Below are the code and all the weights of a small trained network. Each question names an input and a class and asks about switching units off, where a switched-off unit gives its printed mean instead of its output.

import numpy as np


def w(rows, s, z=0):
    codes = np.array(rows[::2]) - 128.0
    scale = np.full(codes.shape[1], s)
    scale[-1] = z or s
    return codes * scale


def norm(h):
    return h / np.sqrt((h * h).mean(-1, keepdims=True) + 1e-5)


def f(y):
    return np.maximum(y, 0)


def log_softmax(a):
    a = a - a.max(-1, keepdims=True)
    return a - np.log(np.exp(a).sum(-1, keepdims=True))


def net(x, mask):
    res = np.array(x, float).reshape(1, 2) / 4 @ E
    u = 0
    for l in range(2):
        y = f(norm(res) @ A[l][:, :-1].T + A[l][:, -1])
        res = res + np.where(mask[u : u + 16], y, B[l][:, -1]) @ B[l][:, :-1]
        u += 16
    return log_softmax(norm(res)[-1] @ U[:, :-1].T + U[:, -1])


A, B = {}, {}
E = w([
[135,69,4],'x0',
[178,59,143],'x1',
],0.0028)
A[0] = w([
[151,161,105,112],'L0N0',
[255,192,150,50],'L0N1',
[138,86,149,139],'L0N2',
[195,99,117,94],'L0N3',
[99,126,89,179],'L0N4',
[184,186,190,169],'L0N5',
[67,168,139,131],'L0N6',
[82,168,120,217],'L0N7',
[169,73,199,111],'L0N8',
[154,152,169,122],'L0N9',
[136,114,135,167],'L0N10',
[183,101,165,73],'L0N11',
[179,98,160,7],'L0N12',
[70,152,120,166],'L0N13',
[190,98,110,113],'L0N14',
[93,122,100,144],'L0N15',
],0.0071,0.0017)
B[0] = w([
[73,138,151,144],'L0N0',
[173,136,165,176],'L0N1',
[150,150,50,177],'L0N2',
[2,114,151,191],'L0N3',
[150,145,185,195],'L0N4',
[197,94,111,253],'L0N5',
[82,112,78,205],'L0N6',
[92,58,172,214],'L0N7',
[45,214,103,226],'L0N8',
[157,101,114,194],'L0N9',
[148,97,151,159],'L0N10',
[40,102,36,183],'L0N11',
[4,202,21,165],'L0N12',
[96,124,158,192],'L0N13',
[99,52,147,197],'L0N14',
[213,130,174,174],'L0N15',
],0.0033,0.0032)
A[1] = w([
[109,161,121,85],'L1N0',
[107,238,194,148],'L1N1',
[118,156,30,208],'L1N2',
[172,199,113,84],'L1N3',
[190,92,69,78],'L1N4',
[145,2,144,189],'L1N5',
[151,82,210,87],'L1N6',
[221,156,57,103],'L1N7',
[132,182,131,111],'L1N8',
[143,89,67,126],'L1N9',
[151,224,117,99],'L1N10',
[62,133,114,147],'L1N11',
[207,212,29,10],'L1N12',
[46,116,116,156],'L1N13',
[184,90,50,91],'L1N14',
[73,97,93,76],'L1N15',
],0.0076,0.0012)
B[1] = w([
[105,117,118,151],'L1N0',
[186,40,92,254],'L1N1',
[152,108,203,219],'L1N2',
[197,178,254,141],'L1N3',
[205,94,106,180],'L1N4',
[83,206,167,237],'L1N5',
[111,196,133,183],'L1N6',
[143,189,202,148],'L1N7',
[109,118,113,155],'L1N8',
[125,164,77,204],'L1N9',
[128,211,113,158],'L1N10',
[106,101,52,217],'L1N11',
[57,162,160,145],'L1N12',
[150,145,126,247],'L1N13',
[149,88,177,196],'L1N14',
[161,127,136,227],'L1N15',
],0.005,0.0041)
U = w([
[244,88,242,179],'0',
[96,63,45,180],'1',
[35,246,173,199],'2',
[118,152,162,16],'3',
[108,148,171,5],'4',
],0.014,0.011)

Each question gives the input, the list of numbers given to net, and the class t.
The units are the neurons (one row each of A and B). Each row of codes is followed by its name. A weight is (code - 128) times the scale printed after its matrix; where a second scale follows, it is the last column's (A, B and U).
mask holds one flag per neuron, layer by layer. A switched-off neuron (its flag False) gives its mean, the last column of its row in B, instead of its output. The means were averaged over made-up inputs and are rounded, as every weight is.
A unit's drop is (log p(t) with every unit on - log p(t) with that unit switched off) / (log p(t) with every unit on - log p(t) with every unit switched off).
The circuit of an input: a set's keep is (log p(t) with only the set's units on - log p(t) with every unit switched off) / (log p(t) with every unit on - log p(t) with every unit switched off). Starting from the 12 units with the biggest drops (on a tie, the unit counted first), units are removed one at a time, each time the one whose removal leaves the highest keep (on an exact tie, the one counted first), for as long as the keep stays at least 0.8.
circuit, biggest first: the units of the circuit, biggest drop first
unit that matters most: the unit with the biggest drop
k most important neurons: the k neurons with the biggest drops, biggest first
top k neurons in layer l: the k neurons of layer l with the biggest drops, biggest first
drop when u is switched off: that unit's drop, to one decimal
input [7,-7], class 0: unit that matters most -> L0N8
input [1,-3], class 2: 4 most important neurons -> L0N7, L0N8, L0N12, L0N15
input [-5,-5], class 0: 2 most important neurons -> L1N1, L0N8
input [-6,7], class 1: 3 most important neurons -> L0N8, L0N11, L0N12
input [-1,0], class 2: top 2 neurons in layer 0 -> L0N12, L0N1
input [-3,8], class 1: 3 most important neurons -> L0N8, L0N12, L1N5
input [-1,3], class 2: top 3 neurons in layer 0 -> L0N8, L0N12, L0N11
input [-1,-4], class 1: top 2 neurons in layer 1 -> L1N11, L1N5
input [-3,-4], class 1: 3 most important neurons -> L0N14, L0N6, L1N2
input [-5,6], class 1: top 2 neurons in layer 0 -> L0N8, L0N11
input [3,-1], class 2: 4 most important neurons -> L1N5, L0N4, L0N2, L0N12
input [-3,2], class 2: 3 most important neurons -> L0N5, L0N3, L0N7
input [-8,-7], class 0: 2 most important neurons -> L1N1, L1N5
input [-4,-2], class 0: circuit, biggest first -> L1N1
input [-8,-8], class 0: 2 most important neurons -> L1N1, L1N5
input [-2,1], class 2: top 2 neurons in layer 0 -> L0N5, L0N8
input [8,-7], class 0: top 3 neurons in layer 0 -> L0N8, L0N15, L0N3
input [0,2], class 2: top 2 neurons in layer 1 -> L1N1, L1N4
input [4,-1], class 0: 3 most important neurons -> L1N4, L1N14, L0N7
input [-2,7], class 1: unit that matters most -> L1N5
input [-3,7], class 1: 2 most important neurons -> L0N8, L1N5
input [-6,8], class 1: drop when L0N11 is switched off -> 0.6
input [7,0], class 0: drop when L0N7 is switched off -> 0.0
input [0,-1], class 2: drop when L0N7 is switched off -> 0.1
input [-4,-5], class 1: drop when L0N6 is switched off -> 0.3
